Here is a tiny trained network, its code and every weight. The questions are about switching its units off for an input and a class, where a switched-off unit gives its printed mean instead of its output.

import numpy as np


def w(rows, s, z=0):
    codes = np.array(rows[::2]) - 128.0
    scale = np.full(codes.shape[1], s)
    scale[-1] = z or s
    return codes * scale


def norm(h):
    return h / np.sqrt((h * h).mean(-1, keepdims=True) + 1e-5)


def f(y):
    return np.maximum(y, 0)


def log_softmax(a):
    a = a - a.max(-1, keepdims=True)
    return a - np.log(np.exp(a).sum(-1, keepdims=True))


def net(x, mask):
    res = np.array(x, float).reshape(1, 7) / 4 @ E
    u = 0
    for l in range(4):
        y = f(norm(res) @ A[l][:, :-1].T + A[l][:, -1])
        res = res + np.where(mask[u : u + 8], y, B[l][:, -1]) @ B[l][:, :-1]
        u += 8
    return log_softmax(norm(res)[-1] @ U[:, :-1].T + U[:, -1])


A, B = {}, {}
E = w([
[251,41,162,229,239,155,114,161,134,98,120],'x0',
[71,146,139,133,158,31,154,183,47,61,212],'x1',
[89,136,166,144,109,148,33,149,106,91,63],'x2',
[96,134,155,129,69,196,224,164,109,137,100],'x3',
[111,147,187,78,208,189,192,124,74,77,157],'x4',
[185,124,165,99,121,19,119,104,88,29,200],'x5',
[82,171,90,110,66,250,115,171,195,71,133],'x6',
],0.0023)
A[0] = w([
[88,146,143,84,129,165,121,79,116,185,80,88],'0.n1',
[135,134,100,101,76,169,171,64,145,134,107,46],'0.n2',
[118,123,97,53,134,164,102,129,146,130,162,4],'0.n3',
[190,96,139,165,165,119,74,128,162,97,113,72],'0.n4',
[92,112,168,138,159,134,188,202,42,118,140,58],'0.n5',
[67,164,173,59,106,134,135,120,94,98,136,92],'0.n6',
[101,148,111,85,116,4,131,119,113,129,170,28],'0.n7',
[194,57,190,148,184,83,148,119,46,144,117,99],'0.n8',
],0.0038,0.0022)
B[0] = w([
[103,160,134,148,156,130,189,200,128,112,151,197],'0.n1',
[148,114,182,87,146,133,175,206,131,130,119,174],'0.n2',
[92,144,246,149,164,121,153,146,155,130,101,145],'0.n3',
[143,109,117,107,111,81,66,130,151,156,176,203],'0.n4',
[106,233,74,158,76,106,174,136,97,74,148,202],'0.n5',
[122,213,85,103,124,116,61,153,128,111,91,203],'0.n6',
[160,72,135,33,63,119,83,4,40,151,177,202],'0.n7',
[74,156,148,178,159,100,134,168,156,83,22,252],'0.n8',
],0.004,0.0029)
A[1] = w([
[128,119,184,53,174,158,117,44,110,66,131,143],'1.n1',
[108,81,36,184,28,93,140,136,149,180,100,134],'1.n2',
[132,131,108,120,77,118,128,104,77,188,151,8],'1.n3',
[87,98,116,140,143,249,98,110,157,145,97,86],'1.n4',
[163,158,119,138,140,164,192,122,131,143,147,83],'1.n5',
[133,89,164,154,204,88,204,102,35,160,149,61],'1.n6',
[202,86,116,157,160,101,118,144,144,39,253,108],'1.n7',
[103,153,182,125,15,147,126,140,139,60,108,103],'1.n8',
],0.0037,0.0018)
B[1] = w([
[137,179,88,201,130,93,68,179,58,117,106,219],'1.n1',
[85,135,177,189,238,164,114,173,138,43,105,248],'1.n2',
[57,53,126,107,129,180,136,128,164,143,173,163],'1.n3',
[134,109,157,69,94,21,190,93,58,153,166,238],'1.n4',
[172,119,148,97,98,110,156,111,143,122,127,181],'1.n5',
[81,211,72,156,25,149,183,135,101,78,64,223],'1.n6',
[108,183,4,206,29,255,87,228,154,151,143,251],'1.n7',
[105,151,131,114,108,38,195,173,48,105,67,251],'1.n8',
],0.0034,0.0021)
A[2] = w([
[170,81,99,209,154,87,215,131,63,67,212,51],'2.n1',
[171,122,146,201,150,150,56,119,177,149,104,8],'2.n2',
[40,186,124,133,188,119,112,163,108,154,61,129],'2.n3',
[119,122,37,169,202,162,170,68,95,160,82,47],'2.n4',
[14,170,155,22,143,148,168,110,114,153,191,119],'2.n5',
[231,65,126,220,91,82,5,125,120,126,69,122],'2.n6',
[127,190,98,180,213,132,131,156,105,79,34,111],'2.n7',
[174,120,150,135,90,17,101,141,47,23,177,132],'2.n8',
],0.003,0.0017)
B[2] = w([
[15,232,174,142,55,145,157,154,165,70,11,173],'2.n1',
[188,92,138,143,206,101,113,139,130,109,156,170],'2.n2',
[135,147,106,243,137,116,139,137,158,79,154,248],'2.n3',
[144,198,164,135,64,55,159,128,82,115,150,153],'2.n4',
[186,7,165,146,187,136,25,108,130,92,119,228],'2.n5',
[199,93,185,43,251,71,117,47,66,113,205,232],'2.n6',
[107,147,216,149,116,58,191,149,202,77,116,251],'2.n7',
[99,159,134,41,46,175,193,116,77,205,119,237],'2.n8',
],0.0032)
A[3] = w([
[59,141,109,81,65,178,80,200,151,94,86,107],'3.n1',
[95,105,147,161,201,63,49,118,165,84,147,65],'3.n2',
[129,155,88,91,102,76,140,33,73,145,166,3],'3.n3',
[124,73,162,121,142,185,221,131,197,171,84,26],'3.n4',
[69,108,106,169,112,68,125,108,162,254,86,196],'3.n5',
[110,33,114,97,82,105,166,79,145,179,116,28],'3.n6',
[170,110,154,56,102,174,228,113,169,160,113,47],'3.n7',
[194,109,103,133,190,115,126,80,199,164,116,52],'3.n8',
],0.0038,0.0015)
B[3] = w([
[138,173,168,227,126,56,237,136,99,94,104,253],'3.n1',
[120,88,149,99,159,190,204,71,178,185,162,228],'3.n2',
[181,100,127,76,72,133,89,46,73,124,204,186],'3.n3',
[185,177,91,3,81,92,124,142,114,163,76,197],'3.n4',
[41,120,131,202,70,197,166,116,126,34,172,195],'3.n5',
[65,109,128,210,153,202,157,169,228,149,136,149],'3.n6',
[142,116,97,87,147,119,83,144,222,236,38,179],'3.n7',
[79,167,197,142,206,92,186,180,90,86,115,178],'3.n8',
],0.0034,0.003)
U = w([
[175,66,181,153,242,105,109,108,161,127,142,129],'0',
[83,188,143,182,100,121,187,187,129,80,86,140],'1',
[134,126,125,35,79,82,92,59,41,123,175,133],'2',
[61,49,109,163,113,199,108,64,163,165,168,116],'3',
[122,70,3,151,157,232,33,104,43,197,46,4],'4',
[176,102,37,157,131,219,34,169,160,131,175,119],'5',
[134,111,70,124,121,228,64,97,90,161,110,77],'6',
[154,118,122,49,118,172,156,150,179,230,70,125],'7',
],0.012,0.026)

Each question gives the input, the list of numbers given to net, and the class t.
The units are the neurons (one row each of A and B). Each row of codes is followed by its name. A weight is (code - 128) times the scale printed after its matrix; where a second scale follows, it is the last column's (A, B and U).
mask holds one flag per neuron, layer by layer. A switched-off neuron (its flag False) gives its mean, the last column of its row in B, instead of its output. The means were averaged over made-up inputs and are rounded, as every weight is.
A unit's drop is (log p(t) with every unit on - log p(t) with that unit switched off) / (log p(t) with every unit on - log p(t) with every unit switched off).
The circuit of an input: a set's keep is (log p(t) with only the set's units on - log p(t) with every unit switched off) / (log p(t) with every unit on - log p(t) with every unit switched off). Starting from the 12 units with the biggest drops (on a tie, the unit counted first), units are removed one at a time, each time the one whose removal leaves the highest keep (on an exact tie, the one counted first), for as long as the keep stays at least 0.8.
circuit, biggest first: the units of the circuit, biggest drop first
most important unit: the unit with the biggest drop
top k neurons: the k neurons with the biggest drops, biggest first
top k neurons in layer l: the k neurons of layer l with the biggest drops, biggest first
drop when u is switched off: that unit's drop, to one decimal
input [6,0,-7,-4,-2,0,6], class 5: circuit, biggest first : 1.n7
input [-5,-8,4,-2,-5,-8,-5], class 1: circuit, biggest first : 3.n5, 0.n1
input [-4,-2,-4,-7,1,-2,5], class 0: top 2 neurons : 2.n5, 2.n8
input [-6,8,8,6,-4,-1,-2], class 2: top 2 neurons : 0.n7, 0.n8
input [0,-5,-3,-2,-3,4,6], class 7: top 4 neurons in layer 2 : 2.n3, 2.n1, 2.n5, 2.n4
input [-7,7,8,6,-8,4,2], class 2: top 3 neurons : 0.n7, 0.n8, 1.n7
input [6,-4,-2,3,-7,-8,7], class 7: top 2 neurons in layer 1 : 1.n4, 1.n7
input [8,-1,5,2,-4,-8,8], class 0: top 2 neurons in layer 2 : 2.n8, 2.n6
input [-7,-2,-6,6,-1,4,1], class 7: top 2 neurons : 0.n2, 3.n7
input [8,-8,2,6,-2,3,6], class 0: top 3 neurons : 2.n6, 2.n8, 0.n4
input [6,7,0,-8,2,-4,4], class 5: top 3 neurons : 1.n7, 0.n4, 1.n8
input [-4,2,-7,-7,-7,-5,-4], class 3: top 2 neurons in layer 3 : 3.n6, 3.n5
input [4,-2,-3,-7,1,-7,7], class 7: top 2 neurons in layer 0 : 0.n8, 0.n6
input [3,7,2,-3,4,7,-3], class 1: most important unit : 0.n8
input [6,-5,7,5,-8,-7,4], class 0: top 2 neurons : 2.n6, 1.n2
input [1,-8,-3,-1,-3,6,1], class 0: top 2 neurons : 2.n6, 3.n8
input [0,-8,8,-2,-4,7,-5], class 0: top 2 neurons : 0.n7, 1.n4
input [3,-6,8,1,-6,-8,0], class 0: top 3 neurons in layer 2 : 2.n6, 2.n2, 2.n8
input [-1,-5,2,-4,-4,-7,-8], class 0: drop when 2.n6 is switched off : 0.1
input [6,-5,2,0,7,8,-7], class 1: most important unit : 1.n6
input [-5,3,3,-8,-3,-7,-1], class 3: drop when 3.n2 is switched off : 0.1
input [-4,5,1,0,-7,-6,-5], class 3: drop when 0.n7 is switched off : 0.1
input [0,0,1,-2,0,2,-3], class 2: drop when 0.n7 is switched off : 0.5
